Questions about the grid below.
1) Find the entry just right of 2.966.
2) Find the entry just right of the smallest entry.
3) Find the entry just right of 5.664.
4) Find the entry just left of 4.590.
5) Find the entry just right of -3.694.
6) Find the smallest entry.
7) Find the entry just right of -6.537.
((-0.627, -7.017, -2.132, -3.690, -6.537, -0.243, 1.300, -5.757, 6.454, -0.936), (-2.355, -0.922, 3.075, 3.630, 3.869, 0.415, 6.437, -4.602, -6.755, -0.903), (5.664, -2.651, 1.088, -6.970, -5.000, -2.286, 2.942, 2.372, 5.336, 0.060), (1.407, -0.883, 4.590, -6.488, 1.232, 3.131, -3.694, -2.182, -6.335, -0.842), (-2.179, -4.331, 3.225, -1.169, 1.005, -3.474, 2.961, -1.982, -5.430, -6.961), (-0.807, 6.339, 0.899, 2.442, 6.005, -2.485, 6.816, 0.931, -1.278, -5.247), (0.483, -5.011, -0.694, -2.343, 3.391, 1.510, 3.574, 4.814, 7.025, -6.523), (-3.396, -1.060, -6.185, -1.123, -1.533, -3.696, -2.769, 5.036, 2.024, 4.098), (4.088, -0.849, 0.351, 2.966, -4.499, -4.598, -4.653, 2.751, 7.172, 5.372), (2.447, -1.626, -4.730, 5.558, -6.648, 1.870, 3.662, 3.337, 3.685, -4.963))
1) -4.499
2) -2.132
3) -2.651
4) -0.883
5) -2.182
6) -7.017
7) -0.243

grid = ((1.838, 1.677, 1.206, -1.580, -1.063), (0.566, -1.771, 1.984, 0.633, -1.570), (-2.193, 2.632, -0.076, 1.784, -1.134), (-1.681, 0.984, -6.440, -7.399, 3.679), (2.552, 2.214, 1.149, -0.634, -1.167), (4.603, -3.842, 2.143, 2.424, 3.046), (-2.729, -2.976, -6.783, -7.915, 3.934), (3.976, 2.927, -1.217, 3.478, 0.536), (2.201, -5.185, 3.597, 0.593, 3.439), (1.888, 3.901, 3.728, -0.436, -1.128), (1.843, 2.298, -0.759, -0.062, 0.246), (-6.383, 2.503, 1.490, -2.397, 0.852), (1.827, -5.285, 3.701, 0.961, 2.976))
The median entry: 0.961
The 1st entry in reading order -> 1.838
The entry just right of the largest entry -> -3.842
The maximum -> 4.603
Read off the fourth entry in reading order.
A: -1.580
Read off the centre entry.
A: -6.783
The third largest entry: 3.934
Read off the entry just left of -0.062.
A: -0.759
Read off the 2nd largest entry.
A: 3.976
Read off the entry just left of 2.632.
A: -2.193
The entry just right of -1.771 -> 1.984
The entry just left of the centre entry -> -2.976

Read these off the array that follows. Counting starts at 0.
1) Which number is the entry at row 1, column 0?
2) Which number is the entry in row 2 and column 0?
3) Which number is the entry just right of the smallest entry?
4) Which number is the bottom-right entry?
5) Which number is the entry directly below 109?
6) Which number is the entry directly above 92?
7) Which number is the entry just right of the largest entry?
8) Which number is the entry in row 2 and column 2?
154  141  148   99  197  134  115
112  128  108  119  192  137   91
 87  105   93  143   69  115  119
152  130  151  109  119  119  141
156  135  153  103  150  124  132
112  107  120  138   26  103  151
 88  106   92  143   77  116  117
134  117  138  123   58  108  153
154  141  148   99  192  133  116
 96  117   96  132  141  128   99
1) 112
2) 87
3) 103
4) 99
5) 103
6) 120
7) 134
8) 93

Read these off the grid that follows.
1) Read off the entry just left of -35.
2) Read off the smallest entry.
((13, 281, 116, -266, 123, -439, 53, 104, -226, -423, -107), (143, 56, 573, 171, 136, -14, 418, -400, -332, 502, -254), (6, 18, 4, 2, 13, -3, 1, 6, -3, -12, -7), (-269, 179, 215, -71, -154, -53, 115, 369, -46, -12, 72), (58, 115, 625, 276, -200, -3, 216, 21, -32, 258, -177), (-1, 0, -10, 0, -5, -8, -4, 9, -6, -17, -14), (1, 14, -114, -196, -474, -126, -223, -690, -126, 898, 268), (-145, -139, 237, -312, 330, 107, -400, -387, -39, 310, 201), (-191, 227, 624, -35, 50, 791, 13, 60, -382, -318, 114))
1) 624
2) -690
